Here is a tiny trained network, its code and every weight. The questions are about switching its units off for an input and a class, where a switched-off unit gives its printed mean instead of its output.

import numpy as np


def w(rows, s, z=0):
    codes = np.array(rows[::2]) - 128.0
    scale = np.full(codes.shape[1], s)
    scale[-1] = z or s
    return codes * scale


def norm(h):
    return h / np.sqrt((h * h).mean(-1, keepdims=True) + 1e-5)


def f(y):
    return y / 2 * (1 + np.tanh(0.7978845608 * (y + 0.044715 * y**3)))


def log_softmax(a):
    a = a - a.max(-1, keepdims=True)
    return a - np.log(np.exp(a).sum(-1, keepdims=True))


def net(x, mask):
    res = np.array(x, float).reshape(1, 3) / 4 @ E
    u = 0
    for l in range(2):
        y = f(norm(res) @ A[l][:, :-1].T + A[l][:, -1])
        res = res + np.where(mask[u : u + 6], y, B[l][:, -1]) @ B[l][:, :-1]
        u += 6
    return log_softmax(norm(res)[-1] @ U[:, :-1].T + U[:, -1])


A, B = {}, {}
E = w([
[135,173,213,132,234,103,111,107,85],'x0',
[188,93,107,157,121,108,86,84,147],'x1',
[118,52,144,133,254,125,218,160,145],'x2',
],0.007)
A[0] = w([
[69,119,172,151,165,79,58,135,61,103],'L0N1',
[194,100,121,144,143,67,103,113,171,8],'L0N2',
[102,171,219,127,94,208,190,169,103,2],'L0N3',
[86,171,151,2,89,201,233,123,73,101],'L0N4',
[136,108,84,132,89,184,167,138,168,84],'L0N5',
[149,147,120,174,70,102,124,125,135,182],'L0N6',
],0.0072,0.003)
B[0] = w([
[181,160,154,245,76,142,97,159,182,184],'L0N1',
[75,117,128,81,122,95,140,93,186,172],'L0N2',
[121,186,70,104,186,97,127,28,196,168],'L0N3',
[86,116,83,171,161,60,87,115,207,254],'L0N4',
[159,168,165,182,125,159,190,116,104,249],'L0N5',
[81,87,149,142,220,175,103,112,105,248],'L0N6',
],0.011,0.0033)
A[1] = w([
[105,112,1,121,29,190,188,143,183,64],'L1N1',
[142,205,56,185,112,121,121,147,168,143],'L1N2',
[242,25,151,95,93,103,94,22,169,3],'L1N3',
[90,176,104,153,70,84,41,124,126,106],'L1N4',
[173,124,125,199,63,119,183,214,214,114],'L1N5',
[118,78,126,94,240,77,225,144,147,164],'L1N6',
],0.0073,0.0036)
B[1] = w([
[195,172,239,160,193,87,105,177,190,212],'L1N1',
[146,85,174,139,153,147,158,109,106,190],'L1N2',
[67,135,130,86,228,16,148,108,255,173],'L1N3',
[93,88,95,46,73,140,185,129,52,199],'L1N4',
[120,150,115,163,141,112,46,56,14,190],'L1N5',
[122,123,114,87,21,161,94,112,100,255],'L1N6',
],0.009,0.0071)
U = w([
[250,249,255,246,175,123,70,119,176,173],'0',
[43,158,128,57,171,5,136,23,227,171],'1',
[108,72,118,31,37,160,82,106,63,227],'2',
[96,102,92,175,151,143,87,32,101,121],'3',
[206,175,54,89,202,112,230,198,122,3],'4',
[198,159,62,91,193,117,189,180,132,3],'5',
[193,199,72,36,209,126,173,231,145,3],'6',
],0.0083,0.0049)

Each question gives the input, the list of numbers given to net, and the class t.
The units are the neurons (one row each of A and B). Each row of codes is followed by its name. A weight is (code - 128) times the scale printed after its matrix; where a second scale follows, it is the last column's (A, B and U).
mask holds one flag per neuron, layer by layer. A switched-off neuron (its flag False) gives its mean, the last column of its row in B, instead of its output. The means were averaged over made-up inputs and are rounded, as every weight is.
A unit's drop is (log p(t) with every unit on - log p(t) with that unit switched off) / (log p(t) with every unit on - log p(t) with every unit switched off).
The circuit of an input: a set's keep is (log p(t) with only the set's units on - log p(t) with every unit switched off) / (log p(t) with every unit on - log p(t) with every unit switched off). Starting from all 12 units, units are removed one at a time, each time the one whose removal leaves the highest keep (on an exact tie, the one counted first), for as long as the keep stays at least 0.8.
units of the circuit, in order: the units of the circuit, biggest drop first
unit that matters most: the unit with the biggest drop
top k neurons: the k neurons with the biggest drops, biggest first
k most important neurons of layer l: the k neurons of layer l with the biggest drops, biggest first
input [6,8,6], class 1: top 4 neurons	L1N3; L0N5; L0N2; L1N1
input [-7,-1,4], class 0: unit that matters most	L1N1
input [-3,1,4], class 2: top 2 neurons	L0N1; L1N6
input [5,6,6], class 1: 3 most important neurons of layer 1	L1N3; L1N1; L1N4
input [4,8,-7], class 1: 2 most important neurons of layer 1	L1N3; L1N6
input [5,7,2], class 1: top 3 neurons	L1N3; L0N2; L0N5
input [7,8,0], class 1: top 3 neurons	L1N3; L0N2; L0N5
input [-6,-6,2], class 0: 2 most important neurons of layer 0	L0N5; L0N6
input [-2,-2,-1], class 3: 3 most important neurons of layer 1	L1N3; L1N1; L1N2
input [-4,4,4], class 0: top 2 neurons	L0N6; L1N1
input [0,8,-8], class 1: top 2 neurons	L1N3; L1N6
input [2,-5,-7], class 2: top 3 neurons	L1N4; L1N3; L1N1
input [4,6,0], class 1: top 3 neurons	L0N2; L1N3; L0N5
input [-6,-8,1], class 1: units of the circuit, in order	L0N4
input [4,-3,-6], class 2: 2 most important neurons of layer 1	L1N4; L1N1
input [5,6,4], class 1: top 3 neurons	L0N5; L1N3; L0N2
input [5,8,-1], class 1: 2 most important neurons of layer 0	L0N2; L0N5
input [-4,-1,7], class 2: top 2 neurons	L1N6; L0N1
input [-6,5,2], class 0: top 2 neurons	L1N1; L0N5
input [-8,-5,5], class 0: most important neuron of layer 1	L1N1
input [-5,-4,6], class 2: 2 most important neurons of layer 1	L1N6; L1N3
